Here is a tiny trained network, its code and every weight. The questions are about switching its units off for an input and a class, where a switched-off unit gives its printed mean instead of its output.

import numpy as np


def w(rows, s, z=0):
    codes = np.array(rows[::2]) - 128.0
    scale = np.full(codes.shape[1], s)
    scale[-1] = z or s
    return codes * scale


def f(y):
    return np.maximum(y, 0)


def log_softmax(a):
    a = a - a.max(-1, keepdims=True)
    return a - np.log(np.exp(a).sum(-1, keepdims=True))


def net(x, mask):
    res = np.array(x, float).reshape(1, 4) / 4 @ E
    y = f(res @ A[0][:, :-1].T + A[0][:, -1])
    res = res + np.where(mask, y, B[0][:, -1]) @ B[0][:, :-1]
    return log_softmax(res[-1] @ U[:, :-1].T + U[:, -1])


A, B = {}, {}
E = w([
[35,175,177,143,33,248,221,251,107,163,164,179],'x0',
[34,90,235,101,232,6,165,110,255,179,160,77],'x1',
[17,173,139,53,210,148,119,77,170,14,22,152],'x2',
[120,28,130,213,183,111,225,135,76,132,70,36],'x3',
],0.0088)
A[0] = w([
[217,44,107,218,2,152,135,219,20,239,197,110,194],'n0',
[3,84,172,196,182,119,232,111,118,83,91,85,114],'n1',
[123,84,166,118,158,43,156,111,157,226,213,103,130],'n2',
[135,105,191,147,156,30,110,122,178,183,137,97,104],'n3',
[211,142,57,193,147,143,148,101,64,89,109,94,134],'n4',
[38,151,118,100,136,166,88,148,125,153,214,190,2],'n5',
[111,150,108,103,113,214,127,138,66,75,66,171,94],'n6',
[201,157,133,152,159,44,78,67,120,137,141,95,112],'n7',
[62,163,180,119,76,193,169,218,163,123,210,154,185],'n8',
[149,219,163,119,27,189,145,164,114,192,159,163,153],'n9',
],0.0077,0.0039)
B[0] = w([
[120,69,91,158,71,100,185,108,43,101,165,214,253],'n0',
[125,150,68,169,122,180,132,84,157,192,104,84,194],'n1',
[186,176,199,170,164,159,101,125,160,165,80,68,188],'n2',
[138,137,153,105,195,114,129,88,186,120,127,114,182],'n3',
[70,126,140,167,98,145,151,127,129,114,178,128,179],'n4',
[95,128,107,183,126,117,145,148,113,195,133,172,158],'n5',
[139,189,161,105,188,193,100,167,141,172,50,123,177],'n6',
[132,76,111,177,138,122,86,106,114,126,161,105,179],'n7',
[99,171,104,201,76,11,158,128,125,184,120,105,201],'n8',
[125,160,92,225,76,108,118,150,133,213,163,134,198],'n9',
],0.011,0.022)
U = w([
[83,126,161,44,144,189,130,149,98,81,70,176,180],'0',
[193,136,179,135,124,74,189,181,142,155,108,105,72],'1',
[168,83,132,100,155,71,92,75,130,78,156,143,106],'2',
[81,106,74,192,49,103,153,131,105,149,170,156,151],'3',
[134,131,137,147,176,151,92,125,189,171,104,10,214],'4',
[174,75,126,107,103,118,133,209,159,100,162,143,4],'5',
[149,82,110,119,162,70,127,120,134,68,195,93,38],'6',
],0.011,0.0034)

Each question gives the input, the list of numbers given to net, and the class t.
The units are the neurons (one row each of A and B). Each row of codes is followed by its name. A weight is (code - 128) times the scale printed after its matrix; where a second scale follows, it is the last column's (A, B and U).
mask holds one flag per neuron, in row order. A switched-off neuron (its flag False) gives its mean, the last column of its row in B, instead of its output. The means were averaged over made-up inputs and are rounded, as every weight is.
A unit's drop is (log p(t) with every unit on - log p(t) with that unit switched off) / (log p(t) with every unit on - log p(t) with every unit switched off).
The circuit of an input: a set's keep is (log p(t) with only the set's units on - log p(t) with every unit switched off) / (log p(t) with every unit on - log p(t) with every unit switched off). Starting from all 10 units, units are removed one at a time, each time the one whose removal leaves the highest keep (on an exact tie, the one counted first), for as long as the keep stays at least 0.8.
circuit, biggest first: the units of the circuit, biggest drop first
unit that matters most: the unit with the biggest drop
top k neurons: the k neurons with the biggest drops, biggest first
drop of u: that unit's drop, to one decimal
input [-2,1,8,5], class 4: unit that matters most	n0
input [-7,4,-3,-6], class 4: top 2 neurons	(n0; n2)
input [8,7,-1,7], class 4: top 2 neurons	(n1; n2)
input [-8,-6,2,-3], class 2: circuit, biggest first	(n9; n8)
input [4,8,-8,7], class 1: top 3 neurons	(n2; n0; n3)
input [4,7,-4,7], class 4: top 2 neurons	(n2; n1)
input [2,7,-2,-8], class 4: top 3 neurons	(n0; n2; n3)
input [2,-1,7,1], class 4: top 2 neurons	(n0; n1)
input [5,-3,8,1], class 4: top 2 neurons	(n0; n6)
input [0,-6,8,4], class 0: drop of n2	0.2
input [-5,0,4,4], class 4: drop of n0	1.4
input [-5,-2,5,-4], class 2: drop of n1	0.4
input [-5,3,-3,3], class 4: drop of n8	0.0
input [-7,5,-8,-7], class 4: unit that matters most	n2
